Q:
[[120 115 142 148 134]
 [120 119 146 142 104]]
A: 146

Q: [119 154 110 144 122]
A: 110

Q: [155 124 116 134  99]
A: 116

Q:
[[156 149 110 152 109]
 [128 139 118 130 127]
 [144 144 114 141 118]]
A: 114

Q:
[[129 145 105 131 133]
 [129 113 149 128 120]]
A: 149

Q:
[[129 113 122 139 146]
 [119 131 135 149 153]]
A: 135
---
[122 133 155 130 116 131] => 130

[[137 105 143 130 145]
 [139 123 133 135 102]] => 133

[[122 129 128 115 116]
 [116 131 129 106 109]] => 129

[106  99 140 136 127] => 140

[[119 121 117 144 134 111]
 [122 119 121 150 129 107]
 [136 135 139 103 123 155]] => 103

[[105 154 130 117]
 [143 109 132 130]] => 109
---
array([[140, 137, 120, 140, 120],
       [140, 135, 122, 139, 117],
       [138, 109, 149, 133, 114]]) | 149

array([[127, 117, 117, 123, 146, 149, 147],
       [139, 133, 132, 125, 111, 117, 113],
       [118, 128, 129, 133, 141, 141, 140]]) | 129

array([[113, 133, 141, 156, 124, 135, 127],
       [126, 117, 145, 116, 156, 136, 138],
       [154, 130, 119, 144, 135, 137, 135]]) | 119

array([[150, 109, 154, 128, 111],
       [108, 144, 128, 135,  99],
       [145, 113, 128, 152, 143]]) | 128

array([[102, 128, 137, 119, 100],
       [110, 130, 136, 122, 109],
       [129, 128, 128, 127, 128]]) | 128

array([[127, 131, 123, 125, 130, 130, 152],
       [122, 131, 139, 140, 129, 130, 123],
       [127, 134, 141, 141, 127, 115, 125]]) | 141
---
[128 118 122 131 101] ⇒ 131, 101

[153 143 142 123 117 129 131] ⇒ 153, 117

[[124 123 124 122 123 123]
 [145 151 121 150 152 153]
 [146 152 120 151 154 155]] ⇒ 155, 120

[129 113 132 157 138 141] ⇒ 157, 113

[107 141 127 100] ⇒ 141, 100

[120 147 107 143 132 108 149] ⇒ 149, 107

[[134 142 128 128]
 [119 101 132 124]] ⇒ 142, 101
---
[116 138 154 149 143]	143
[132 129 107 122 146  99]	99
[148 152 110 111]	111
[130 125 118 123 132 152 107]	107
[126 130 135 102 104]	104
[132 150 125 154 139 105 150]	150
[146 150 125 132]	132
[134 140 146 151 144]	144
[103 158 113 130]	130
[133 132 130 150 109 155]	155
---
[130 149 129 140 138 128] -> 138

[[127 108 108 129]
 [130 114  99 126]] -> 99

[145 104 106 126 147 140 114] -> 140

[135 152 141 111 129 110] -> 129

[[131 110 148  99 153]
 [137 129 104 149 152]
 [143 141 149 157 144]] -> 157

[113 137 124 123 114  99] -> 114

[152 110 149 147] -> 149
---
Q:
[[123 124 119 115 137]
 [124 131 126 126 129]
 [148 136 130 107 138]]
A: 123

Q:
[[126 117 116 144]
 [143 121 130 142]
 [124 137 121 155]]
A: 126

Q:
[[126 143 135 138 134 128 107]
 [125 134 134 137 131 125 105]
 [126 135 133 141 141 116 119]]
A: 126

Q:
[[118 124 130 119 137 125 132]
 [123 124 139 123 115 140 133]
 [126 121 105 127 126 136 136]]
A: 118

Q:
[[143 110 152 110]
 [152 124 145 104]
 [148 131 138 109]]
A: 143

Q:
[[106 117 116 143 123]
 [146 146 110 149 110]
 [127 126 127 133 127]]
A: 106

Q:
[[135 120 127 128]
 [140 113 126 127]
 [142 112 105  98]]
A: 135
---
[[115 139 138 107 122 135 138]
 [118 133 142 106 117 138 140]
 [112 144 128 109 129 130 134]
 [101 144 116 114 135 115 119]
 [118 141 140 105 122 136 139]
 [114 132 136 107 119 132 135]
 [107 117 128 111 115 118 122]
 [108 144 126 111 132 124 128]
 [106 125 125 113 122 117 122]
 [114 143 133 107 127 133 136]
 [106 143 124 112 132 123 126]] --> 143

[[117 124 125 152 111 125 131 118 133 120 113 113 135 124 133]
 [122 119 119 128 126 119 120 122 119 135 131 124 117 119 118]
 [121 120 122 136 122 122 124 121 125 132 127 122 123 120 124]
 [139 133 135 122 132 136 136 137 137 132 130 137 134 131 137]
 [136 109 113 115 100 120 146 126 145 144 104 122 131 116 137]
 [127 132 127 118 137 126 121 128 118 123 133 130 122 134 120]
 [127 120 115 104 125 115 123 123 116 131 124 125 115 128 115]] --> 120

[[129 133 119 121 138 121 132 117 110 129 129 138]
 [124 135 127 117 136 126 127 120 111 132 121 133]
 [125 133 125 120 140 114 132 124 100 129 125 133]
 [126 135 126 117 136 124 129 119 110 131 123 134]
 [124 136 137 115 132 118 125 124 107 134 119 131]
 [131 135 119 116 140 126 138 115 102 123 129 134]
 [125 135 121 117 138 127 130 118 108 131 123 133]] --> 135

[[130 131 123 130 129 130 131 126 130 131 128 135 121 130 130 127]
 [119 114 149 112 121 113 150 119 108 112 117 113 131 115 128 116]
 [131 129 134 131 130 130 113 133 128 130 132 127 142 130 132 134]
 [132 133 122 129 130 130 132 125 128 131 127 141 119 130 133 126]
 [137 133 135 127 131 128 125 124 119 130 128 145 131 130 147 127]
 [127 128 123 129 128 129 132 127 131 129 128 128 122 128 125 127]
 [130 128 130 128 127 127 132 125 126 128 127 132 125 128 133 126]] --> 128

[[127 128 128 129 128 128 129 128 128 129 128 126 129 129 127]
 [133 128 128 126 128 128 129 128 130 126 128 136 126 127 131]
 [128 126 128 128 125 128 130 130 119 133 129 105 129 132 130]
 [127 129 124 128 129 128 129 129 130 128 129 111 132 131 127]
 [127 129 125 128 130 128 125 123 131 125 129 146 130 127 126]
 [129 128 124 128 128 128 128 129 130 127 128 125 129 128 128]
 [129 129 126 128 128 128 130 128 128 130 127 121 127 129 129]] --> 129

[[119 133 128 118 137 119 144 142 117 118 119 133 131 136 128 109]
 [121 117 128 120 125 129 127 137 118 118 119 143 124 125 129 122]
 [137 128 128 137 129 132 115 121 138 141 137 126 133 129 123 144]
 [120 116 128 120 115 132 107 114 120 125 121 137 118 118 120 145]
 [132 146 128 131 146 117 136 133 132 139 133 119 143 146 119 124]
 [117 130 129 119 114 128 139 114 121 111 120 115 111 114 137 119]
 [133 132 128 134 133 128 141 138 133 128 133 124 132 131 137 117]
 [131 126 129 133 116 136 127 115 135 126 132 117 118 115 138 132]
 [121 139 128 121 128 120 114 103 123 135 125 117 128 131 107 147]] --> 139

[[153 128 152 153 153 152 152 104 104 105 153 152 128 103]
 [142 128 142 142 142 142 141 115 114 115 142 141 128 114]
 [125 128 126 125 125 126 126 130 130 130 126 126 128 130]
 [149 128 149 149 149 149 148 107 107 108 149 148 128 107]
 [125 128 125 125 125 126 126 129 130 129 126 126 128 130]
 [103 128 104 103 103 104 104 153 153 152 103 104 128 153]] --> 128
---
[[130 115 127 142 133 138]
 [147 146 116 149 119 127]
 [127 137 131 118 124 118]] -> 131

[[114 139 101 134]
 [113 133 106 152]
 [136 123 142 127]] -> 142

[[137 125 131 104 126 131]
 [120 141 137 126 121 136]
 [122 133 125 127 151 129]] -> 125

[[146 129 129 133]
 [152 127 128 133]
 [143 128 129 131]] -> 129

[[139 133 118 126 119]
 [127 144 145 107 130]
 [124 123 126 141 132]] -> 126

[[134 123 124 120 132 128 127]
 [125 124 126 124 129 128 127]
 [104 131 130 140 120 129 130]] -> 130

[[104 131 129 140]
 [129 122 122 108]
 [129 108 149 126]] -> 149

[[126 126 130 116 130]
 [129 144 136 120 132]
 [134 111 129 140 104]] -> 129

[[116 155 105 106 113]
 [147 137 150 148 142]
 [114 143 135 127 122]] -> 135

[[105 120 113 130 110]
 [120 155 112 136 137]
 [129 117 144 140 147]] -> 144
---
144  114  110  145  141  138
120  115  114  113  133  125
144  120  122  140  153  147
gives 120

107  118  118  116  135   99  140
140  131  140  139  133  129  123
123  139  107  120  134  119  121
gives 140

132  131  125  128
137  127  138  135
143  154  149  153
gives 137

119  106  117  114
118  108  127  141
134  129  130  125
gives 118

116  123  146  117  136  125
110  120  149  106  140  119
119  129  124  131  112  139
gives 110

137  156  139  144  142  126  144
129  135  137  143  133  125  143
130  140  123  111  137  125  128
gives 129

107  144  123  113  142  141  141
115  149  148  112  112  115  112
132  139  113  138  131  133  131
gives 115

152  128  140  122
129  128  128  125
132  128  138  124
gives 129

105  131  133  131
110  129  137  124
108  130  137  125
gives 110
---
[[116 127 150 100 123]
 [145 148 142 116 123]
 [145 154 130 125 145]] ans = 148

[[134 156 118 122]
 [119 139 122 127]] ans = 139

[[128 125 120 132 130]
 [128 125 124 130 130]
 [127 118 105 135 133]] ans = 125

[[116 112 131  99]
 [135 103 129 118]] ans = 103

[[107 107 150 131 146 124 124]
 [122 143 114 145 119 148 142]
 [139 131 115 117 106 119 126]] ans = 143

[[138 138 128 117 132 128 151]
 [129 128 117 125 131 139 151]
 [123 123 127 128 122 129 122]] ans = 128

[[126 124 113 117 131 134 125]
 [131 115 151 148 137 123 119]
 [119 149 153 125 118 146 157]] ans = 115

[[146 105 101 142 123 112]
 [120 127 131 123 125 130]] ans = 127
